Below are the code and all the weights of a small trained network. Each question names an input and a class and asks about switching units off, where a switched-off unit gives its printed mean instead of its output.

import numpy as np


def w(rows, s, z=0):
    codes = np.array(rows[::2]) - 128.0
    scale = np.full(codes.shape[1], s)
    scale[-1] = z or s
    return codes * scale


def norm(h):
    return h / np.sqrt((h * h).mean(-1, keepdims=True) + 1e-5)


def f(y):
    return np.maximum(y, 0)


def log_softmax(a):
    a = a - a.max(-1, keepdims=True)
    return a - np.log(np.exp(a).sum(-1, keepdims=True))


def net(x, mask):
    res = np.array(x, float).reshape(1, 7) / 4 @ E
    u = 0
    for l in range(2):
        y = f(norm(res) @ A[l][:, :-1].T + A[l][:, -1])
        res = res + np.where(mask[u : u + 7], y, B[l][:, -1]) @ B[l][:, :-1]
        u += 7
    return log_softmax(norm(res)[-1] @ U[:, :-1].T + U[:, -1])


A, B = {}, {}
E = w([
[81,176,106,105,122],'x0',
[132,114,138,127,130],'x1',
[82,162,125,230,150],'x2',
[154,84,153,126,136],'x3',
[92,56,2,131,118],'x4',
[102,86,176,129,122],'x5',
[175,96,152,155,128],'x6',
],0.009)
A[0] = w([
[153,127,132,37,99,51],'L0N0',
[135,8,38,146,115,154],'L0N1',
[99,197,104,66,131,125],'L0N2',
[149,80,127,57,64,233],'L0N3',
[141,215,58,113,71,170],'L0N4',
[181,96,137,119,31,6],'L0N5',
[174,170,189,113,192,99],'L0N6',
],0.011,0.0026)
B[0] = w([
[191,156,136,185,245,183],'L0N0',
[24,142,29,120,53,254],'L0N1',
[160,67,80,189,83,198],'L0N2',
[1,111,149,242,148,217],'L0N3',
[137,68,164,166,87,207],'L0N4',
[155,82,73,112,143,160],'L0N5',
[50,167,145,147,67,215],'L0N6',
],0.0085,0.0074)
A[1] = w([
[120,108,85,119,122,65],'L1N0',
[88,113,128,224,235,28],'L1N1',
[119,91,85,224,82,215],'L1N2',
[105,116,75,205,172,145],'L1N3',
[145,120,214,104,184,195],'L1N4',
[185,167,193,98,99,250],'L1N5',
[10,100,120,169,118,44],'L1N6',
],0.011,0.002)
B[1] = w([
[231,201,197,152,6,154],'L1N0',
[190,211,128,32,224,187],'L1N1',
[88,51,183,172,254,253],'L1N2',
[188,183,176,109,147,207],'L1N3',
[86,185,45,155,124,161],'L1N4',
[65,133,60,204,88,163],'L1N5',
[243,165,180,147,141,242],'L1N6',
],0.0078,0.012)
U = w([
[138,86,176,176,172,209],'0',
[1,122,97,150,1,247],'1',
[238,135,144,92,243,3],'2',
[243,94,188,179,110,54],'3',
],0.0059,0.002)

Each question gives the input, the list of numbers given to net, and the class t.
The units are the neurons (one row each of A and B). Each row of codes is followed by its name. A weight is (code - 128) times the scale printed after its matrix; where a second scale follows, it is the last column's (A, B and U).
mask holds one flag per neuron, layer by layer. A switched-off neuron (its flag False) gives its mean, the last column of its row in B, instead of its output. The means were averaged over made-up inputs and are rounded, as every weight is.
A unit's drop is (log p(t) with every unit on - log p(t) with that unit switched off) / (log p(t) with every unit on - log p(t) with every unit switched off).
The circuit of an input: a set's keep is (log p(t) with only the set's units on - log p(t) with every unit switched off) / (log p(t) with every unit on - log p(t) with every unit switched off). Starting from the 12 units with the biggest drops (on a tie, the unit counted first), units are removed one at a time, each time the one whose removal leaves the highest keep (on an exact tie, the one counted first), for as long as the keep stays at least 0.8.
circuit, biggest first: the units of the circuit, biggest drop first
most important unit: the unit with the biggest drop
top k neurons: the k neurons with the biggest drops, biggest first
top k neurons in layer l: the k neurons of layer l with the biggest drops, biggest first
drop of u: that unit's drop, to one decimal
input [3,-7,8,6,-1,2,6], class 2: most important unit	L1N1
input [7,-5,-1,2,-1,8,-7], class 3: circuit, biggest first	[L1N6 L0N2]
input [6,-7,5,1,-2,1,-3], class 2: circuit, biggest first	[L0N1 L1N1]
input [1,-5,-3,-4,-6,-3,-4], class 1: top 3 neurons	[L0N3 L1N6 L1N5]
input [6,1,7,7,-8,-1,4], class 1: top 3 neurons in layer 0	[L0N3 L0N0 L0N2]
input [-7,3,3,4,-8,2,-8], class 1: top 2 neurons in layer 0	[L0N3 L0N0]
input [8,2,-6,1,-8,0,-8], class 1: top 2 neurons in layer 1	[L1N2 L1N6]
input [8,1,0,-3,-7,4,1], class 1: top 2 neurons	[L0N3 L1N2]
input [7,-1,2,4,-1,6,-7], class 3: top 2 neurons in layer 0	[L0N0 L0N3]
input [-2,8,6,5,-8,8,3], class 1: drop of L1N3	0.2
input [-5,-4,-2,4,-8,-4,-5], class 1: drop of L0N3	0.0
input [5,4,-2,2,8,2,6], class 1: drop of L0N1	3.0
